Below is a small trained network, with its code and all its weights. Each question gives an input and a class and asks what happens when units are switched off, that is, made to give their printed mean instead of their output.

import numpy as np


def w(rows, s, z=0):
    codes = np.array(rows[::2]) - 128.0
    scale = np.full(codes.shape[1], s)
    scale[-1] = z or s
    return codes * scale


def f(y):
    return np.maximum(y, 0)


def log_softmax(a):
    a = a - a.max(-1, keepdims=True)
    return a - np.log(np.exp(a).sum(-1, keepdims=True))


def net(x, mask):
    res = np.array(x, float).reshape(1, 7) / 4 @ E
    y = f(res @ A[0][:, :-1].T + A[0][:, -1])
    res = res + np.where(mask, y, B[0][:, -1]) @ B[0][:, :-1]
    return log_softmax(res[-1] @ U[:, :-1].T + U[:, -1])


A, B = {}, {}
E = w([
[164,107,219,80,111,132,110,172,52,41,136,72],'x0',
[212,77,145,162,123,110,215,209,120,199,53,132],'x1',
[94,95,146,95,75,133,254,107,107,105,199,215],'x2',
[164,83,161,207,173,148,72,114,123,90,138,240],'x3',
[51,147,88,232,177,150,176,220,89,90,171,77],'x4',
[70,174,127,89,124,108,83,205,80,159,81,222],'x5',
[109,89,75,170,15,57,104,107,96,99,93,115],'x6',
],0.0089)
A[0] = w([
[225,62,158,152,116,119,186,194,122,180,52,135,46],'N1',
[86,91,126,95,71,143,255,100,94,78,217,217,61],'N2',
[47,164,121,77,139,129,53,63,141,55,185,126,46],'N3',
[132,121,179,100,135,133,103,170,62,54,120,114,62],'N4',
[182,76,141,171,140,150,169,44,211,101,171,45,56],'N5',
[153,151,107,99,106,114,174,158,135,142,100,98,71],'N6',
[90,181,126,78,80,129,156,153,159,164,125,63,64],'N7',
[181,59,169,237,160,167,85,102,130,84,122,245,91],'N8',
[157,192,177,78,240,180,160,147,186,178,176,148,96],'N9',
[187,104,156,53,106,91,102,65,144,127,88,173,32],'N10',
[167,108,194,101,81,122,108,170,66,36,143,100,29],'N11',
[101,133,100,196,138,151,156,161,121,96,164,87,33],'N12',
[54,154,108,230,171,127,173,199,79,99,177,102,38],'N13',
[190,100,127,174,122,154,150,55,142,113,177,65,41],'N14',
[164,98,123,137,120,135,161,168,141,166,93,128,19],'N15',
[118,72,73,162,15,36,96,114,74,98,85,122,117],'N16',
[84,58,91,166,94,70,117,88,82,125,90,111,56],'N17',
[165,135,139,152,146,117,83,113,151,134,114,82,53],'N18',
[179,145,170,62,112,137,125,71,161,141,98,161,44],'N19',
[100,171,91,44,98,126,204,115,128,172,98,41,69],'N20',
[126,98,155,124,98,82,110,141,86,77,122,114,61],'N21',
[75,171,117,103,102,167,78,61,149,76,185,113,45],'N22',
[149,115,212,64,199,165,131,150,87,115,146,104,101],'N23',
[147,95,87,151,130,96,138,78,93,103,112,107,92],'N24',
[133,184,121,112,107,125,114,113,129,106,143,132,55],'N25',
[80,147,23,186,151,131,154,82,238,230,113,195,34],'N26',
[158,118,152,95,110,144,105,137,75,103,141,107,2],'N27',
[58,203,138,71,120,105,73,208,57,171,70,229,56],'N28',
[197,98,146,20,87,94,91,53,182,185,121,166,18],'N29',
[158,175,83,172,169,133,14,153,151,131,61,55,45],'N30',
[107,110,146,111,98,119,202,108,133,133,173,172,18],'N31',
[123,96,97,153,74,90,110,125,132,102,122,132,57],'N32',
[119,171,73,141,145,101,120,81,131,162,159,141,68],'N33',
[176,86,130,151,120,118,179,172,130,187,100,128,24],'N34',
],0.0097,0.0074)
B[0] = w([
[99,149,148,179,185,88,171,85,79,125,107,168,223],'N1',
[188,147,177,97,129,108,75,160,163,194,59,109,249],'N2',
[94,143,151,188,185,76,184,102,95,132,83,170,217],'N3',
[151,108,117,113,99,136,152,91,102,144,139,66,179],'N4',
[110,124,125,175,53,129,132,196,108,188,181,177,214],'N5',
[110,136,136,132,145,99,108,103,119,115,143,133,165],'N6',
[133,119,123,94,159,106,87,110,120,110,168,142,182],'N7',
[94,157,115,52,168,69,61,118,119,91,204,97,217],'N8',
[140,179,86,136,124,179,143,96,193,114,123,173,217],'N9',
[94,75,97,121,126,151,118,163,130,103,106,107,194],'N10',
[149,131,140,123,110,158,155,92,92,112,133,74,190],'N11',
[100,73,119,117,126,154,122,145,145,102,104,159,177],'N12',
[90,48,88,115,160,169,99,168,130,94,73,127,220],'N13',
[107,135,123,150,95,121,142,183,107,179,159,135,185],'N14',
[110,131,141,158,158,120,135,108,112,123,118,141,158],'N15',
[137,178,101,137,140,175,141,97,188,123,136,159,234],'N16',
[139,151,113,112,136,168,134,113,153,127,128,161,177],'N17',
[144,127,168,121,120,121,121,151,136,156,108,125,163],'N18',
[104,87,104,135,128,155,111,152,124,113,105,131,184],'N19',
[115,136,112,76,167,85,60,128,121,99,198,124,210],'N20',
[142,134,124,120,109,155,149,93,137,122,145,119,164],'N21',
[112,136,155,184,178,94,160,104,102,131,109,159,197],'N22',
[151,152,108,125,95,154,159,84,145,110,131,106,193],'N23',
[131,150,133,135,121,150,133,140,144,128,144,143,160],'N24',
[115,114,131,156,140,118,130,118,129,120,124,126,142],'N25',
[175,115,144,108,64,156,176,59,67,97,139,11,228],'N26',
[129,113,129,123,124,136,137,117,105,134,111,88,145],'N27',
[113,115,141,185,52,129,151,197,118,180,202,157,227],'N28',
[96,65,96,132,152,159,130,174,138,96,95,119,221],'N29',
[178,128,192,83,119,115,87,157,166,176,73,133,217],'N30',
[137,130,159,99,123,114,86,136,159,154,91,127,173],'N31',
[136,154,111,121,133,156,129,119,146,120,130,147,159],'N32',
[148,115,148,127,132,133,159,108,89,114,117,113,160],'N33',
[105,134,144,175,174,102,137,92,103,122,105,160,178],'N34',
],0.012,0.014)
U = w([
[70,1,77,137,162,176,115,179,114,88,63,132,8],'0',
[91,162,187,209,211,42,190,76,57,133,83,178,61],'1',
[205,156,241,95,127,89,62,160,161,199,37,117,87],'2',
[176,121,155,124,75,161,188,57,47,106,153,36,251],'3',
[102,131,142,190,51,114,149,210,92,193,236,176,220],'4',
[97,157,112,63,195,44,42,110,98,87,245,118,169],'5',
[148,232,69,146,137,220,160,76,211,113,133,187,167],'6',
[195,173,103,155,98,8,172,168,135,62,157,119,150],'7',
],0.0083,0.0032)

Each question gives the input, the list of numbers given to net, and the class t.
The units are the neurons (one row each of A and B). Each row of codes is followed by its name. A weight is (code - 128) times the scale printed after its matrix; where a second scale follows, it is the last column's (A, B and U).
mask holds one flag per neuron, in row order. A switched-off neuron (its flag False) gives its mean, the last column of its row in B, instead of its output. The means were averaged over made-up inputs and are rounded, as every weight is.
A unit's drop is (log p(t) with every unit on - log p(t) with that unit switched off) / (log p(t) with every unit on - log p(t) with every unit switched off).
The circuit of an input: a set's keep is (log p(t) with only the set's units on - log p(t) with every unit switched off) / (log p(t) with every unit on - log p(t) with every unit switched off). Starting from the 12 units with the biggest drops (on a tie, the unit counted first), units are removed one at a time, each time the one whose removal leaves the highest keep (on an exact tie, the one counted first), for as long as the keep stays at least 0.8.
circuit, biggest first: the units of the circuit, biggest drop first
k most important neurons: the k neurons with the biggest drops, biggest first
drop of u: that unit's drop, to one decimal
input [2,-8,-8,-6,-7,-1,5], class 1: circuit, biggest first => [N3]
input [7,2,5,8,2,-5,5], class 5: 2 most important neurons => [N8; N26]
input [-2,-5,-5,6,-6,0,-2], class 0: 2 most important neurons => [N29; N10]
input [7,1,5,-5,6,3,0], class 3: 3 most important neurons => [N11; N4; N29]
input [6,-3,7,0,8,-3,0], class 0: 2 most important neurons => [N13; N12]
input [7,-4,8,-2,8,-8,8], class 0: 2 most important neurons => [N13; N12]
input [-7,6,8,3,7,-3,1], class 2: 2 most important neurons => [N2; N31]
input [-7,-3,-5,-7,6,8,6], class 4: 2 most important neurons => [N28; N8]
input [-7,-8,5,-2,1,-8,-2], class 1: 2 most important neurons => [N3; N22]
input [1,-5,8,3,5,8,8], class 2: 2 most important neurons => [N2; N5]
input [5,5,-6,1,0,1,-7], class 6: 2 most important neurons => [N9; N2]
input [2,-5,6,4,2,-7,-6], class 4: 2 most important neurons => [N5; N14]
input [1,-1,-4,3,-1,7,8], class 6: 3 most important neurons => [N16; N5; N17]
input [2,8,-5,8,-2,7,-4], class 1: most important neuron => [N1]
input [-2,4,6,-2,-1,5,2], class 2: 3 most important neurons => [N2; N5; N31]
input [-4,-6,-1,5,-1,3,-3], class 1: 3 most important neurons => [N3; N20; N22]
input [-2,1,5,-2,-6,-2,-3], class 0: drop of N10 => 0.1
input [4,-8,-5,-1,-5,5,6], class 1: drop of N3 => 1.0
input [1,4,7,-2,-4,2,-3], class 2: drop of N2 => 1.8
input [-3,4,-5,7,-5,1,-2], class 5: drop of N8 => 1.4
input [0,-1,-3,-6,-2,-4,0], class 5: circuit, biggest first => [N20]
